Below is a small trained network, with its code and all its weights. Each question gives an input and a target symbol and asks what happens when units are switched off, that is, made to give their printed mean instead of their output.

import numpy as np


def w(rows, s, z=0):
    codes = np.array(rows[::2]) - 128.0
    scale = np.full(codes.shape[1], s)
    scale[-1] = z or s
    return codes * scale


def norm(h):
    return h / np.sqrt((h * h).mean(-1, keepdims=True) + 1e-5)


def f(y):
    return y / 2 * (1 + np.tanh(0.7978845608 * (y + 0.044715 * y**3)))


def softmax(a):
    e = np.exp(a - a.max(-1, keepdims=True))
    return e / e.sum(-1, keepdims=True)


def log_softmax(a):
    a = a - a.max(-1, keepdims=True)
    return a - np.log(np.exp(a).sum(-1, keepdims=True))


def net(x, mask):
    ids = ['αβθμξστφψ'.index(c) for c in x.split()]
    T = len(ids)
    res = E[ids] + P[:T]
    u = 0
    for l in range(3):
        r = norm(res)
        for j in range(3):
            rows = slice(2 * j, 2 * j + 2)
            q, k, v = (r @ M[l][rows].T for M in (Q, K, V))
            z = softmax(np.where(np.tri(T) > 0, q @ k.T / 2**0.5, -1e9)) @ v
            o = O[l][rows]
            res = res + np.where(mask[u + j], z, o[:, -1]) @ o[:, :-1]
        u += 3
        y = f(norm(res) @ A[l][:, :-1].T + A[l][:, -1])
        res = res + np.where(mask[u : u + 4], y, B[l][:, -1]) @ B[l][:, :-1]
        u += 4
    return log_softmax(norm(res)[-1] @ U[:, :-1].T + U[:, -1])


Q, K, V, O, A, B = {}, {}, {}, {}, {}, {}
E = w([
[166,93,82,102],'α',
[101,163,89,165],'β',
[103,168,55,154],'θ',
[145,152,87,137],'μ',
[128,89,81,140],'ξ',
[166,171,185,31],'σ',
[139,182,144,125],'τ',
[98,103,61,157],'φ',
[87,250,216,77],'ψ',
],0.018)
P = w([
[129,99,188,131],'0',
[186,151,3,97],'1',
[152,143,67,80],'2',
[138,142,120,65],'3',
[110,133,114,70],'4',
[139,146,135,67],'5',
[116,138,104,104],'6',
[103,139,112,68],'7',
],0.0077)
Q[0] = w([
[80,238,30,81],'L0H0',
[144,162,169,92],'L0H0',
[178,244,39,150],'L0H1',
[72,115,136,171],'L0H1',
[83,132,184,58],'L0H2',
[214,163,2,98],'L0H2',
],0.01)
K[0] = w([
[83,77,217,92],'L0H0',
[172,179,157,86],'L0H0',
[76,127,240,138],'L0H1',
[231,78,96,100],'L0H1',
[253,174,50,210],'L0H2',
[89,62,240,227],'L0H2',
],0.0079)
V[0] = w([
[160,181,89,135],'L0H0',
[122,169,151,134],'L0H0',
[59,137,169,181],'L0H1',
[35,65,99,72],'L0H1',
[173,173,2,185],'L0H2',
[152,151,132,85],'L0H2',
],0.0094)
O[0] = w([
[78,156,10,182,174],'L0H0',
[147,87,191,162,144],'L0H0',
[2,99,189,167,119],'L0H1',
[128,188,190,115,98],'L0H1',
[100,147,66,242,255],'L0H2',
[107,92,101,83,125],'L0H2',
],0.0074,0.0063)
A[0] = w([
[56,43,31,57,252],'L0N0',
[31,149,88,254,186],'L0N1',
[74,53,167,167,136],'L0N2',
[23,160,178,93,43],'L0N3',
],0.0079,0.002)
B[0] = w([
[152,240,239,126,203],'L0N0',
[175,121,190,24,255],'L0N1',
[114,35,2,160,122],'L0N2',
[134,146,74,191,130],'L0N3',
],0.0071,0.0082)
Q[1] = w([
[128,254,133,129],'L1H0',
[166,147,119,114],'L1H0',
[135,136,126,147],'L1H1',
[72,108,153,156],'L1H1',
[134,153,57,144],'L1H2',
[118,130,153,122],'L1H2',
],0.017)
K[1] = w([
[62,23,182,245],'L1H0',
[146,119,89,202],'L1H0',
[87,111,83,178],'L1H1',
[148,117,45,79],'L1H1',
[134,55,182,132],'L1H2',
[208,217,150,161],'L1H2',
],0.011)
V[1] = w([
[49,244,187,113],'L1H0',
[236,241,133,134],'L1H0',
[157,83,109,180],'L1H1',
[130,86,130,43],'L1H1',
[150,63,127,94],'L1H2',
[82,138,126,201],'L1H2',
],0.011)
O[1] = w([
[39,81,95,224,80],'L1H0',
[58,245,97,126,2],'L1H0',
[156,206,48,49,45],'L1H1',
[155,192,121,254,79],'L1H1',
[163,217,162,170,52],'L1H2',
[108,50,176,43,110],'L1H2',
],0.0076,0.0041)
A[1] = w([
[76,26,139,34,65],'L1N0',
[219,151,1,158,211],'L1N1',
[175,162,103,109,250],'L1N2',
[93,225,136,74,44],'L1N3',
],0.0081,0.0023)
B[1] = w([
[28,172,173,207,255],'L1N0',
[78,30,197,229,236],'L1N1',
[96,2,163,145,235],'L1N2',
[246,47,148,144,203],'L1N3',
],0.0057,0.0035)
Q[2] = w([
[138,232,113,189],'L2H0',
[181,11,105,163],'L2H0',
[123,117,60,20],'L2H1',
[123,214,80,69],'L2H1',
[195,176,93,9],'L2H2',
[56,34,127,146],'L2H2',
],0.013)
K[2] = w([
[195,91,157,51],'L2H0',
[58,244,102,99],'L2H0',
[123,119,130,196],'L2H1',
[105,83,156,165],'L2H1',
[173,10,58,222],'L2H2',
[175,232,185,152],'L2H2',
],0.013)
V[2] = w([
[144,121,139,32],'L2H0',
[72,122,206,72],'L2H0',
[195,214,61,64],'L2H1',
[128,101,246,104],'L2H1',
[71,254,170,123],'L2H2',
[66,110,104,73],'L2H2',
],0.012)
O[2] = w([
[126,174,181,43,191],'L2H0',
[58,220,158,113,186],'L2H0',
[177,182,149,52,35],'L2H1',
[35,199,209,159,243],'L2H1',
[133,192,11,209,4],'L2H2',
[87,133,77,87,108],'L2H2',
],0.012,0.0026)
A[2] = w([
[9,71,60,110,4],'L2N0',
[52,73,82,102,71],'L2N1',
[136,197,75,188,235],'L2N2',
[188,145,100,69,122],'L2N3',
],0.011,0.003)
B[2] = w([
[111,195,91,148,253],'L2N0',
[111,190,69,91,199],'L2N1',
[11,102,182,159,237],'L2N2',
[75,84,82,185,209],'L2N3',
],0.011,0.0041)
U = w([
[212,169,68,191,141],'α',
[26,72,177,101,89],'β',
[90,167,46,94,78],'θ',
[149,53,95,105,253],'μ',
[164,213,120,101,171],'ξ',
[156,246,188,217,33],'σ',
[157,106,234,160,101],'τ',
[166,45,167,221,127],'φ',
[116,128,145,188,137],'ψ',
],0.012,0.0042)

Each question gives the input, a string of symbols that net reads in full, and the target symbol t.
The units are the heads (2 rows each of Q, K, V and O) and the neurons (one row each of A and B). Each row of codes is followed by its name. A weight is (code - 128) times the scale printed after its matrix; where a second scale follows, it is the last column's (O, A, B and U).
mask holds one flag per unit, layer by layer, with each layer's heads first. A switched-off unit (its flag False) gives its mean, the last column of its rows in O or B, instead of its output. The means were averaged over made-up inputs and are rounded, as every weight is.
A unit's drop is (log p(t) with every unit on - log p(t) with that unit switched off) / (log p(t) with every unit on - log p(t) with every unit switched off).
The circuit of an input: a set's keep is (log p(t) with only the set's units on - log p(t) with every unit switched off) / (log p(t) with every unit on - log p(t) with every unit switched off). Starting from the 12 units with the biggest drops (on a tie, the unit counted first), units are removed one at a time, each time the one whose removal leaves the highest keep (on an exact tie, the one counted first), for as long as the keep stays at least 0.8.
circuit, biggest first: the units of the circuit, biggest drop first
k most important neurons: the k neurons with the biggest drops, biggest first
top k neurons in layer l: the k neurons of layer l with the biggest drops, biggest first
heads that matter: for each layer, one digit per head in row order, 1 if its drop is at least 0.15 and else 0, layers parted by /
input τ ξ φ θ θ σ θ, target τ: 3 most important neurons	[L0N2, L0N1, L0N0]
input α φ μ β ξ, target α: circuit, biggest first	[L2H1, L1H2]
input ξ ψ β ξ α ψ φ σ, target ξ: heads that matter	111 / 100 / 000
input α θ μ, target α: circuit, biggest first	[L2H1, L1H2]
input σ ξ ψ α, target σ: circuit, biggest first	[L1H1, L1H0]
input σ μ τ β σ, target σ: circuit, biggest first	[L0H2, L1H2]
input ξ τ ξ β, target ξ: heads that matter	111 / 100 / 000
input φ β α, target φ: heads that matter	110 / 000 / 000
input φ ψ ψ φ σ μ, target φ: circuit, biggest first	[L1H0, L0H1, L0N2]
input τ φ σ φ, target τ: circuit, biggest first	[L0H1, L0N2, L1H0, L0N0]
input μ σ σ β μ β α φ, target μ: heads that matter	111 / 100 / 010
input τ β μ τ μ μ β, target τ: 3 most important neurons	[L0N2, L0N1, L0N0]
input μ σ ξ μ ξ, target μ: circuit, biggest first	[L0H2, L2H1, L1H1]
input ξ ψ ψ ξ, target ξ: top 2 neurons in layer 0	[L0N1, L0N0]
input φ ξ φ, target φ: 2 most important neurons	[L0N1, L0N0]
input σ τ β φ σ, target σ: circuit, biggest first	[L0H2, L1H2]
input μ β ξ σ τ β α β, target μ: most important neuron	[L1N1]
input φ ξ τ, target φ: 2 most important neurons	[L0N1, L0N0]
input τ ξ μ, target τ: most important neuron	[L0N2]
input φ μ β β β σ α, target φ: top neuron in layer 0	[L0N1]
input θ α ψ, target θ: heads that matter	011 / 111 / 000
input τ ξ ξ, target τ: 3 most important neurons	[L0N2, L0N1, L0N0]
input σ τ ξ, target σ: heads that matter	001 / 000 / 000
input φ ξ β σ α β β β, target φ: heads that matter	110 / 000 / 000
